Below are the code and all the weights of a small trained network. Each question names an input and a target symbol and asks about switching units off, where a switched-off unit gives its printed mean instead of its output.

import numpy as np


def w(rows, s, z=0):
    codes = np.array(rows[::2]) - 128.0
    scale = np.full(codes.shape[1], s)
    scale[-1] = z or s
    return codes * scale


def f(y):
    return y / 2 * (1 + np.tanh(0.7978845608 * (y + 0.044715 * y**3)))


def softmax(a):
    e = np.exp(a - a.max(-1, keepdims=True))
    return e / e.sum(-1, keepdims=True)


def log_softmax(a):
    a = a - a.max(-1, keepdims=True)
    return a - np.log(np.exp(a).sum(-1, keepdims=True))


def net(x, mask):
    ids = ['ΠΣΩβεζμξφψ'.index(c) for c in x.split()]
    T = len(ids)
    res = E[ids] + P[:T]
    r = res
    for j in range(2):
        rows = slice(2 * j, 2 * j + 2)
        q, k, v = (r @ M[0][rows].T for M in (Q, K, V))
        z = softmax(np.where(np.tri(T) > 0, q @ k.T / 2**0.5, -1e9)) @ v
        o = O[0][rows]
        res = res + np.where(mask[j], z, o[:, -1]) @ o[:, :-1]
    y = f(res @ A[0][:, :-1].T + A[0][:, -1])
    res = res + np.where(mask[2:18], y, B[0][:, -1]) @ B[0][:, :-1]
    return log_softmax(res[-1] @ U[:, :-1].T + U[:, -1])


Q, K, V, O, A, B = {}, {}, {}, {}, {}, {}
E = w([
[41,81,147],'Π',
[120,77,98],'Σ',
[62,139,63],'Ω',
[184,133,104],'β',
[169,119,149],'ε',
[64,140,63],'ζ',
[129,103,99],'μ',
[163,159,254],'ξ',
[38,80,136],'φ',
[233,161,195],'ψ',
],0.02)
P = w([
[99,188,152],'0',
[188,3,27],'1',
[191,2,27],'2',
[178,2,10],'3',
[167,71,106],'4',
[166,79,101],'5',
[154,87,105],'6',
[150,99,100],'7',
[176,40,81],'8',
[181,38,65],'9',
[175,45,62],'10',
],0.0074)
Q[0] = w([
[118,2,47],'head 0',
[114,16,41],'head 0',
[138,239,137],'head 1',
[166,8,57],'head 1',
],0.007)
K[0] = w([
[71,227,185],'head 0',
[27,177,111],'head 0',
[115,55,187],'head 1',
[91,254,200],'head 1',
],0.0085)
V[0] = w([
[156,46,160],'head 0',
[76,116,171],'head 0',
[61,10,153],'head 1',
[120,151,214],'head 1',
],0.012)
O[0] = w([
[190,98,240,147],'head 0',
[13,118,156,226],'head 0',
[117,2,96,255],'head 1',
[69,141,223,77],'head 1',
],0.0099,0.0035)
A[0] = w([
[70,147,88,184],'neuron 0',
[198,104,181,121],'neuron 1',
[52,146,156,29],'neuron 2',
[157,158,166,170],'neuron 3',
[150,136,159,86],'neuron 4',
[145,90,126,130],'neuron 5',
[129,138,108,101],'neuron 6',
[110,150,152,27],'neuron 7',
[247,166,166,84],'neuron 8',
[180,125,99,245],'neuron 9',
[157,124,168,5],'neuron 10',
[165,102,52,214],'neuron 11',
[104,106,108,3],'neuron 12',
[240,166,105,203],'neuron 13',
[101,160,139,118],'neuron 14',
[44,108,129,66],'neuron 15',
],0.015,0.0047)
B[0] = w([
[182,167,165,195],'neuron 0',
[178,111,61,174],'neuron 1',
[198,57,64,157],'neuron 2',
[120,125,150,146],'neuron 3',
[90,72,98,136],'neuron 4',
[99,180,140,179],'neuron 5',
[94,212,97,131],'neuron 6',
[206,119,30,128],'neuron 7',
[90,105,174,180],'neuron 8',
[3,193,207,183],'neuron 9',
[160,193,33,138],'neuron 10',
[95,113,155,249],'neuron 11',
[101,61,78,162],'neuron 12',
[130,169,89,179],'neuron 13',
[210,161,139,130],'neuron 14',
[188,149,122,212],'neuron 15',
],0.007,0.016)
U = w([
[168,59,70,91],'Π',
[89,95,155,254],'Σ',
[139,138,6,112],'Ω',
[85,147,156,88],'β',
[120,131,166,210],'ε',
[136,142,11,90],'ζ',
[82,97,159,130],'μ',
[244,102,92,55],'ξ',
[171,61,51,14],'φ',
[191,165,130,134],'ψ',
],0.011,0.0046)

Each question gives the input, a string of symbols that net reads in full, and the target symbol t.
The units are the heads (2 rows each of Q, K, V and O) and the neurons (one row each of A and B). Each row of codes is followed by its name. A weight is (code - 128) times the scale printed after its matrix; where a second scale follows, it is the last column's (O, A, B and U).
mask holds one flag per unit, heads first, then neurons. A switched-off unit (its flag False) gives its mean, the last column of its rows in O or B, instead of its output. The means were averaged over made-up inputs and are rounded, as every weight is.
A unit's drop is (log p(t) with every unit on - log p(t) with that unit switched off) / (log p(t) with every unit on - log p(t) with every unit switched off).
The circuit of an input: a set's keep is (log p(t) with only the set's units on - log p(t) with every unit switched off) / (log p(t) with every unit on - log p(t) with every unit switched off). Starting from the 12 units with the biggest drops (on a tie, the unit counted first), units are removed one at a time, each time the one whose removal leaves the highest keep (on an exact tie, the one counted first), for as long as the keep stays at least 0.8.
units of the circuit, in order: the units of the circuit, biggest drop first
top k neurons: the k neurons with the biggest drops, biggest first
heads that matter: for each layer, one digit per head in row order, 1 if its drop is at least 0.15 and else 0, layers parted by /
drop when u is switched off: that unit's drop, to one decimal
input φ μ φ, target φ: units of the circuit, in order	neuron 9; head 1
input ε ψ ξ ξ, target ξ: units of the circuit, in order	head 0
input Σ Π μ β, target Σ: heads that matter	00
input Π Σ Π, target Π: units of the circuit, in order	head 1; neuron 9
input Σ Π Ω, target Σ: top 2 neurons	neuron 11; neuron 9
input ψ Σ ε, target ψ: heads that matter	01
input φ Σ Σ μ Π Π Π Π, target Π: units of the circuit, in order	neuron 9; head 1
input φ Σ Π ζ ξ φ, target φ: top 2 neurons	neuron 2; neuron 9
input ξ Σ β Π Π, target ξ: top 3 neurons	neuron 2; neuron 15; neuron 9
input φ Σ ξ, target ξ: top 4 neurons	neuron 1; neuron 10; neuron 11; neuron 12
input Π Σ Σ Ω, target Π: units of the circuit, in order	head 1; neuron 13
input ξ β Σ Σ, target ξ: top 3 neurons	neuron 2; neuron 9; neuron 15
input Σ μ Σ, target Σ: top 2 neurons	neuron 9; neuron 11
input Ω Σ Ω Π, target Ω: units of the circuit, in order	head 0
input ξ μ Π ε Π Ω Σ, target ξ: drop when neuron 2 is switched off	1.0
input ψ ζ ε, target ψ: drop when neuron 10 is switched off	0.1
input Π β ζ, target Π: drop when neuron 13 is switched off	0.1
input β ψ μ, target β: drop when neuron 3 is switched off	0.0
